The symbols move the elements like this.
at | % * +
Lok | Zeg Guz Vis
Guf | Vam Ret Fur
Daz | Bub Lok Nog
Zik | Rov Guf Gak
Vam | Gak Gos Daz
Fim | Fip Nim Rol
Bov | Fim Bup Vuv
Vuv | Rol Fus Rov
Nim | Vuv Bup Zik
Zez | Fip Bup Bup
Fot | Kag Tal Fip
Zeg | Vis Dal Kag
Gos | Bub Daz Vam
Nog | Vis Lok Guz
Rov | Guf Vam Gos
Fus | Nim Rov Vam
Tal | Zez Fip Fot
Gak | Gos Fur Bub
Bup | Nim Vuv Fim
Kuz | Zeg Vir Lek
Lek | Guz Zeg Dal
Kag | Tal Zez Bov
Guz | Zeg Vis Fot
Bub | Gak Kuz Vir
Dal | Fot Lek Zeg
Rol | Fus Zik Guf
Ret | Kuz Nog Lok
Vis | Dal Fot Tal
Fur | Daz Bub Kuz
Fip | Bov Fim Nim
Vir | Lok Lek Zeg

In the rows, 483 means zero.

Which element is each row?
437	562	423	414	560	400	525	511	540	97	526	436	484	467	548	481	442	264	508	602	281	538	314	447	322	476	508	304	352	349	512	426	606	635	595	548	370	394	441	608	479	285	730	474	565	398	562	686	542	535	389	558	462	399	533	453	582	603	578	612	544	471	383	613	565	673	688	242	451	462	403	526	299	422	454	503	706	475	367	503	393	516	591	657	612	621	388	430	324	328	707	617	472	269	452	517	364	288	296	384	541	595	405	388	534	500	433	479	657	824	422	332	516	407	435	522	456	598	388	414	256	371	588	354	616	524	586	667	492	523	284	530	436	562	478	318	309	348	295	301	674	596	545	314	440	433	404	550	476	630	284	458	592	399	656	408	443	566	507	473	497	517	556	375	350	458	315	381	490	499	252	428	469	392	475	719; element Daz
254	537	415	475	450	474	496	280	414	485	548	318	350	546	398	553	377	653	541	384	443	500	593	380	579	715	377	584	465	282	385	727	567	517	364	495	768	423	482	491	438	599	370	364	402	495	529	332	336	408	675	518	659	768	317	623	561	436	536	557	625	634	500	401	336	574	581	503	400	566	634	454	509	477	477	491	249	458	534	630	709	471	494	358	518	298	646	481	562	447	459	373	833	509	542	417	308	486	479	550	714	463	462	611	412	241	258	523	544	508	549	611	607	535	572	547	555	249	483	526	624	463	613	405	378	276	657	607	655	339	583	411	426	500	529	706	784	437	508	493	497	575	519	608	306	527	381	440	658	493	640	475	383	334	459	435	506	258	400	461	668	255	543	383	477	764	684	660	623	318	452	595	593	493	626	533; element Tal
528	469	430	521	326	387	367	468	381	650	418	596	462	538	741	458	577	411	508	575	589	373	437	438	632	414	423	491	374	457	348	465	405	423	372	511	397	546	595	566	485	251	592	670	426	555	475	506	630	395	352	356	517	572	553	305	376	511	271	644	523	303	788	488	601	280	586	535	495	547	522	611	303	653	707	493	547	397	440	601	377	445	407	412	454	424	472	544	609	605	262	313	453	443	470	638	658	531	207	469	526	485	307	686	460	321	370	521	332	422	300	448	454	431	556	580	640	478	611	510	733	228	461	856	504	646	164	388	636	326	509	693	341	231	501	383	436	550	222	589	302	450	557	580	643	553	507	178	437	456	316	427	366	462	330	724	269	623	537	489	453	553	279	722	593	528	415	465	440	580	592	525	601	375	555	256; element Fus
295	523	686	587	455	569	489	540	561	399	303	320	580	464	369	657	494	505	687	484	674	608	654	644	404	459	439	645	590	439	512	383	347	596	311	284	632	238	467	247	509	424	490	600	503	578	559	450	371	588	380	450	632	548	315	689	477	482	637	258	379	569	248	371	464	499	371	617	433	297	465	576	570	386	362	445	607	537	542	325	527	505	613	420	691	275	469	492	474	490	690	637	564	623	530	492	460	563	529	603	418	404	382	635	545	658	665	399	615	588	563	700	572	408	476	544	612	549	492	529	511	427	601	480	529	324	678	366	423	485	475	408	466	636	508	522	691	422	479	717	708	622	511	600	258	427	538	607	634	584	592	592	680	386	445	381	492	356	464	421	503	535	755	311	333	310	568	525	364	617	356	310	451	360	325	358; element Guz
603	324	540	592	492	390	401	610	416	687	662	648	439	498	514	541	622	421	441	198	582	454	431	471	305	411	454	526	479	445	647	472	535	323	661	676	450	460	630	669	534	280	647	513	500	390	556	511	705	506	674	382	365	290	710	557	612	703	423	471	482	476	638	644	502	386	578	411	515	623	431	457	141	454	700	321	618	552	523	483	492	494	213	421	527	547	369	371	514	491	385	534	211	410	457	561	643	445	448	497	430	397	497	630	644	328	440	427	516	578	484	545	449	585	406	438	407	454	381	439	471	554	357	673	495	615	374	538	603	663	492	326	517	442	522	337	197	443	428	598	397	543	655	67	565	554	478	362	448	665	421	397	358	524	561	425	428	708	479	467	423	435	356	591	582	420	424	285	541	590	415	476	368	531	498	508; element Guf
704	581	397	530	243	526	660	393	370	585	555	348	361	404	408	465	655	486	261	531	360	501	568	288	397	434	503	342	595	733	531	565	503	561	593	423	499	591	642	316	179	454	241	348	214	560	422	383	402	374	506	633	704	517	650	344	296	384	275	703	578	480	714	596	340	342	399	572	341	599	696	597	360	496	406	545	422	463	383	636	316	463	401	477	408	522	472	455	478	322	284	459	463	615	444	270	520	717	438	432	623	506	686	492	411	452	321	489	245	294	427	566	416	506	562	476	426	532	473	428	590	517	576	471	497	330	344	377	478	477	458	601	487	473	509	495	523	500	647	507	310	548	344	517	392	600	482	301	540	470	307	576	419	345	454	624	397	570	574	358	571	412	399	467	503	591	553	566	507	400	446	536	338	631	508	384; element Fim
621	362	466	586	473	566	542	256	395	479	350	393	306	436	419	462	482	584	390	416	340	434	520	463	346	567	399	396	444	411	352	578	593	460	467	518	645	601	392	502	304	620	291	385	433	609	393	234	369	364	686	580	423	599	372	499	456	390	496	493	480	487	404	535	275	659	272	567	444	460	638	685	446	495	533	549	433	293	539	711	515	455	524	447	290	523	625	582	482	482	292	554	577	576	391	502	182	414	518	324	545	449	564	433	451	198	334	421	411	295	353	498	448	514	432	361	457	215	593	428	654	419	452	406	452	298	671	504	453	448	505	483	515	513	501	535	636	524	538	492	417	407	232	561	509	712	513	337	474	354	502	441	516	390	248	736	676	320	485	501	474	426	369	586	668	689	561	573	629	409	720	629	512	454	427	694; element Zez
684	477	622	694	333	532	634	356	517	603	260	427	317	270	471	453	462	449	239	557	458	543	530	381	481	435	482	429	514	509	326	566	465	305	663	447	570	581	427	432	378	595	379	576	304	619	286	419	375	440	653	509	545	501	353	448	226	289	361	601	442	352	432	476	326	455	313	697	405	547	656	693	309	423	524	598	580	395	338	792	344	543	470	367	325	532	544	408	709	441	206	489	432	569	354	409	366	556	372	438	464	374	491	555	344	312	343	490	276	302	364	394	278	378	539	524	492	252	532	379	648	431	551	389	528	483	405	399	368	428	618	610	544	465	513	421	366	427	588	610	289	388	215	664	457	685	573	281	341	472	447	489	537	476	315	861	542	474	488	467	513	526	353	437	624	579	429	538	492	384	752	579	457	536	272	562; element Bup
536	424	590	607	477	619	484	375	387	690	381	466	359	502	453	551	432	528	247	371	516	474	496	416	361	658	407	409	515	500	443	617	698	263	649	513	704	602	340	493	399	711	220	357	340	531	332	220	370	322	743	552	526	530	363	493	269	355	457	481	531	430	411	555	278	618	294	508	352	547	596	550	468	411	391	431	362	382	356	717	572	269	534	347	327	477	522	409	565	300	396	431	595	533	466	414	410	383	527	376	411	426	458	547	319	321	322	540	307	199	407	479	593	473	452	407	665	192	498	400	586	404	433	263	540	421	561	476	488	423	611	438	503	496	545	546	595	443	480	553	342	348	262	653	482	717	548	225	522	404	589	547	342	465	281	826	767	491	320	515	549	412	410	486	713	634	552	594	525	339	659	515	466	403	500	717; element Zez
387	453	496	374	653	450	582	507	515	131	481	538	547	454	555	493	492	331	508	616	424	519	302	413	420	470	502	382	382	457	563	464	623	450	584	437	260	420	429	676	630	338	709	323	582	280	613	456	516	517	408	549	379	442	564	401	461	711	500	508	555	480	338	385	676	582	689	293	526	464	414	594	407	352	388	381	623	464	413	419	465	460	644	621	530	532	310	470	449	438	630	495	423	424	382	454	613	239	433	412	452	496	434	359	533	643	546	541	623	802	605	285	683	253	461	467	614	650	465	567	200	448	511	268	632	588	545	645	327	604	325	528	442	540	519	442	366	405	371	428	593	527	513	338	542	381	560	740	589	448	331	501	581	553	652	363	575	519	368	376	468	448	560	291	245	266	444	455	435	497	287	380	444	468	519	652; element Daz

From each start, follow one symbol. Which element do you reach?
Answers are names.
607	416	532	496	278	436	453	447	541	618	438	487	276	431	651	349	603	381	371	417	489	301	498	430	396	494	364	406	605	597	342	438	438	561	518	378	509	563	633	530	368	503	282	462	349	547	422	429	527	307	446	503	400	409	471	337	316	386	311	572	549	426	612	679	520	294	281	502	534	614	676	681	428	419	507	543	495	465	315	719	497	477	466	476	405	539	420	572	671	370	274	441	432	590	375	578	550	548	409	505	578	474	411	623	498	446	378	485	254	408	264	441	397	429	437	390	577	348	548	445	676	565	424	451	498	475	366	461	527	301	555	708	588	481	459	431	379	461	522	509	238	475	309	630	554	668	474	216	264	340	398	491	502	465	389	754	371	659	485	667	479	470	414	682	435	641	476	648	478	465	783	672	586	412	402	447
*
Bup
631	456	467	639	248	533	696	488	491	521	260	389	275	440	443	369	508	503	247	327	475	297	383	479	343	542	466	435	507	584	432	512	611	428	573	543	442	557	588	474	261	632	374	414	353	643	179	488	418	450	547	490	498	452	350	455	417	343	366	673	579	432	467	409	333	483	326	622	455	423	617	684	414	422	346	656	567	430	473	595	303	310	482	358	354	532	671	471	474	400	231	485	493	575	362	498	417	447	438	360	543	520	548	562	418	270	353	591	345	256	483	439	414	296	544	459	549	339	531	432	620	347	503	328	575	478	524	415	430	353	573	630	511	394	527	532	469	447	526	614	294	528	169	614	554	724	583	227	406	530	325	558	295	321	347	824	505	526	438	510	525	482	508	582	584	527	476	500	433	324	947	689	536	472	401	414
+
Fim
542	357	518	698	544	590	533	432	350	502	368	455	452	479	408	431	459	563	195	346	473	371	597	461	353	547	414	402	504	501	415	590	713	426	561	586	667	501	417	519	317	572	230	267	340	451	305	276	388	295	732	563	589	412	327	375	357	469	404	595	408	537	390	542	129	558	338	518	446	574	612	595	566	334	387	564	484	455	461	784	442	345	454	357	409	464	732	559	451	448	290	590	564	555	514	487	406	422	446	423	616	538	536	536	383	110	385	410	405	299	406	421	527	581	485	422	559	249	513	346	535	381	421	312	625	369	579	362	469	421	572	519	493	514	612	622	646	552	486	557	394	476	272	502	506	496	578	218	537	455	538	502	378	422	242	709	756	504	494	459	485	479	434	475	615	650	519	508	549	225	635	618	568	532	359	564
+
Bup
560	425	443	528	295	373	469	537	398	775	426	577	369	433	587	587	629	445	523	331	566	407	470	395	492	425	534	482	465	524	437	526	414	526	616	690	297	610	647	532	466	296	425	614	450	540	585	662	525	493	490	333	552	483	621	373	366	632	293	423	646	302	713	570	450	195	485	498	532	472	621	538	186	603	602	511	446	626	345	414	303	463	346	401	326	556	263	503	530	524	280	362	411	389	537	456	653	518	331	720	480	474	335	699	590	473	509	439	394	489	505	534	323	439	677	556	382	456	520	537	583	488	462	809	247	531	215	425	666	418	608	739	527	263	597	326	250	511	372	541	336	559	515	372	667	552	527	374	354	431	374	492	411	496	344	499	346	787	510	548	465	487	372	661	700	571	538	576	577	636	414	714	391	614	474	355
%
Fus
509	396	537	611	515	426	454	704	462	260	624	685	442	454	650	391	473	374	441	628	424	446	133	447	482	509	448	496	158	467	535	359	511	442	492	533	452	607	554	834	474	299	863	516	666	375	708	543	558	476	493	384	547	403	699	351	530	623	564	680	476	469	460	665	647	594	752	324	587	523	497	526	293	570	603	438	726	534	397	453	315	590	264	487	428	650	325	447	487	407	447	406	252	339	507	570	536	312	472	494	549	436	394	354	434	479	478	547	349	580	373	281	484	508	462	667	751	550	549	573	388	285	570	567	581	579	421	636	501	458	407	265	454	397	466	388	320	547	355	422	402	550	469	428	579	541	544	310	480	597	290	335	338	516	489	560	366	588	328	487	531	436	555	488	401	454	325	453	423	757	471	359	637	420	594	525
+
Daz
650	347	658	516	519	502	515	393	384	538	254	361	321	360	414	512	445	655	247	266	536	496	505	391	309	669	351	452	455	393	454	555	545	391	527	583	728	537	484	540	243	877	377	455	508	491	312	304	372	322	524	623	518	459	338	477	450	396	556	638	382	497	479	468	301	544	214	509	386	523	632	694	604	594	306	516	482	346	469	785	532	374	412	329	403	497	675	488	552	434	270	499	551	589	620	426	341	421	535	356	510	462	447	555	470	128	324	540	409	226	367	346	366	474	440	254	597	280	548	349	506	327	437	299	580	362	675	468	406	509	515	497	454	460	437	568	625	505	602	341	460	373	325	677	518	588	498	265	481	372	507	569	419	683	314	688	681	500	414	537	482	534	477	499	623	740	511	524	496	344	498	584	527	392	447	643
*
Bup
407	603	493	472	510	519	366	575	633	333	380	344	662	660	318	539	424	581	603	562	527	456	504	692	721	335	527	448	433	488	528	488	335	402	465	270	533	423	430	256	475	533	466	490	417	552	514	448	590	536	341	349	484	389	427	571	543	505	472	356	408	654	304	507	520	526	426	716	496	336	571	331	907	474	444	435	528	525	684	270	517	593	495	523	552	303	863	540	356	390	724	470	512	626	514	424	352	669	800	547	437	406	617	419	484	693	485	416	558	382	483	672	422	427	425	541	477	455	414	510	480	553	433	532	441	502	537	437	251	485	347	312	569	720	384	434	607	533	657	442	580	440	548	530	387	298	628	787	442	485	641	449	570	517	476	364	462	253	496	420	492	558	505	555	274	200	501	456	341	565	537	259	406	566	528	387
%
Guz
478	490	416	530	512	479	646	339	437	635	359	310	466	374	404	472	429	510	454	378	467	647	470	466	390	676	430	516	450	421	609	676	541	470	248	827	538	463	244	526	378	688	298	567	418	443	456	252	246	521	532	547	635	719	383	531	531	411	580	457	350	590	378	472	377	479	553	694	274	376	491	463	758	624	487	578	229	349	494	664	649	591	611	378	570	470	700	466	430	526	436	452	712	749	602	465	329	547	436	496	451	414	693	304	331	302	403	571	556	355	496	286	442	529	434	380	585	472	433	334	521	509	368	518	527	248	706	482	540	511	441	259	443	392	530	681	782	495	593	546	544	515	353	598	496	316	467	366	526	257	518	560	355	487	421	459	602	203	387	380	603	392	469	553	731	627	571	504	742	274	504	531	539	642	548	608
*
Zez
643	429	539	609	374	506	379	349	492	669	261	458	318	383	567	352	550	485	335	531	458	351	460	458	522	478	507	399	559	569	396	483	530	441	629	267	440	513	561	465	333	576	342	532	275	545	386	570	508	247	456	609	387	492	515	310	397	328	314	668	554	418	568	575	402	371	399	607	529	577	630	481	329	476	586	697	540	404	377	657	406	461	360	401	286	540	568	485	604	510	269	375	344	528	405	510	524	544	510	454	402	434	375	483	387	322	409	376	394	371	321	312	484	306	578	446	528	458	564	609	651	397	438	540	471	451	326	431	574	309	596	689	596	518	530	459	435	566	518	730	220	498	238	570	491	673	514	192	332	481	300	518	450	404	390	719	462	585	528	551	595	466	325	599	449	697	518	490	338	352	691	522	496	302	440	388
*
Bup
640	476	555	591	266	566	614	370	443	713	418	388	269	413	536	394	522	509	282	490	503	312	376	340	558	460	471	356	492	670	371	469	440	331	594	365	383	494	609	379	385	563	297	538	273	552	259	413	538	350	513	632	393	385	508	327	167	469	340	550	483	476	606	461	432	463	372	588	754	587	569	677	327	493	563	616	486	661	291	610	327	354	375	351	381	520	453	532	575	461	195	316	394	531	316	540	622	570	492	489	530	374	466	416	458	350	348	463	318	358	324	456	348	403	591	421	534	350	484	522	755	457	623	431	450	485	256	348	429	436	530	819	504	471	437	507	431	463	501	572	297	522	250	712	595	722	617	202	306	367	369	554	391	362	299	824	342	633	628	547	492	471	343	602	580	582	599	491	345	469	662	633	493	462	517	333
*
Bup
662	491	482	579	340	435	487	612	511	575	426	716	535	634	702	506	478	484	398	397	539	457	240	471	465	542	437	585	377	360	359	541	486	295	453	459	452	638	595	618	433	294	735	687	633	498	726	442	649	579	464	345	563	486	785	200	436	619	358	551	492	256	551	609	623	363	823	340	517	597	380	522	176	538	655	353	570	552	471	289	423	539	182	423	497	575	449	412	655	563	315	309	467	370	387	565	601	281	308	429	565	583	405	540	516	436	490	352	450	476	425	227	365	538	364	489	598	606	474	445	522	319	432	766	486	771	286	385	605	426	519	405	330	298	509	412	231	640	295	515	348	410	504	484	744	582	466	202	275	465	338	305	324	484	418	466	358	687	472	550	447	432	351	614	581	553	483	458	418	708	419	417	640	550	494	453
%
Guf
408	423	524	540	675	634	549	489	562	254	425	397	614	662	393	466	558	478	602	619	532	600	631	618	442	408	618	514	540	332	548	422	404	709	504	341	580	189	382	432	613	430	662	489	512	453	509	543	637	595	512	628	355	493	331	729	463	520	491	217	327	589	434	399	676	619	631	479	397	497	304	436	638	265	470	267	562	382	590	349	645	467	535	549	735	454	296	552	298	558	691	645	498	498	512	391	558	361	513	592	458	348	444	687	637	617	751	348	572	537	557	600	544	495	427	525	564	643	386	454	540	366	500	488	575	342	694	414	408	563	353	368	458	775	286	511	517	422	372	629	676	603	464	635	369	361	451	724	536	655	625	572	634	569	576	427	631	331	450	422	323	470	722	351	452	308	457	377	356	493	275	384	466	463	392	397
*
Guz
416	401	434	642	480	305	488	682	491	579	557	698	604	477	556	493	556	409	498	400	486	399	309	480	549	550	438	518	504	506	450	465	373	392	354	434	405	573	627	766	471	308	595	579	656	425	658	494	545	571	426	408	452	381	639	422	442	607	483	657	409	264	640	596	675	504	616	383	488	438	409	553	100	602	728	493	696	565	575	309	311	553	250	387	432	648	398	488	713	600	323	433	387	373	455	549	589	280	378	359	460	461	275	659	524	508	413	462	422	627	464	343	350	586	406	561	577	481	420	536	452	336	375	631	490	703	332	436	609	540	458	445	531	275	460	403	347	579	208	449	412	376	572	500	537	499	532	356	215	630	341	345	368	604	389	461	292	718	473	483	546	475	219	711	592	595	435	508	403	653	500	434	463	509	499	329
%
Guf
294	557	508	411	496	397	459	382	332	454	518	449	558	492	458	373	424	637	583	389	575	518	654	416	481	703	340	506	452	348	376	718	584	696	288	628	642	457	502	510	476	720	353	332	427	515	503	239	332	464	569	408	542	574	408	515	455	408	426	450	499	536	408	394	263	565	408	432	322	456	474	572	568	453	461	487	191	354	533	680	548	472	459	417	547	331	650	454	638	412	444	414	690	509	548	484	395	494	538	392	615	446	484	586	490	332	359	521	427	487	445	571	676	717	458	414	552	288	521	371	573	509	471	260	440	333	629	450	590	450	630	373	441	480	517	575	831	530	456	457	503	476	527	630	393	421	430	369	620	238	489	486	427	384	413	378	577	295	364	422	715	321	429	403	469	767	686	577	552	473	432	477	519	389	417	582
%
Zez
477	521	323	472	522	529	637	383	291	626	365	407	542	379	392	478	409	637	471	376	578	501	571	451	528	568	458	503	584	390	496	665	582	455	491	826	634	495	353	483	471	697	122	410	426	458	425	389	304	434	554	530	790	624	373	575	477	443	546	514	331	511	517	302	258	629	530	603	534	226	444	461	599	615	397	596	324	336	466	714	636	608	564	399	642	503	606	494	505	499	433	641	763	689	555	529	352	617	364	460	508	519	624	498	446	190	289	601	489	259	491	341	422	526	460	328	479	384	541	379	513	522	391	588	531	391	674	420	455	499	535	332	468	393	600	583	747	613	559	612	673	386	374	579	418	433	619	356	614	406	525	550	358	494	356	377	657	277	475	239	676	420	437	514	634	624	421	543	724	365	467	584	494	459	416	640
*
Zez
443	481	545	425	512	319	464	616	570	493	527	600	516	554	629	431	614	300	519	560	321	577	294	539	564	499	517	401	300	446	537	418	558	376	473	412	376	520	410	742	598	322	718	500	629	403	642	650	535	480	428	403	417	384	645	355	589	553	502	616	582	363	573	641	566	557	652	385	442	428	368	521	302	539	610	453	687	492	516	513	550	385	333	471	528	627	316	422	426	374	580	427	226	422	528	572	398	250	522	463	435	502	411	337	423	541	392	683	592	712	501	376	560	381	397	470	703	491	584	634	306	515	456	419	530	696	523	505	531	484	410	442	497	380	498	253	448	552	339	415	613	483	560	329	613	365	435	372	397	686	410	250	316	432	627	569	365	497	368	526	596	447	284	393	320	419	328	513	338	633	424	538	530	393	536	609
*
Daz
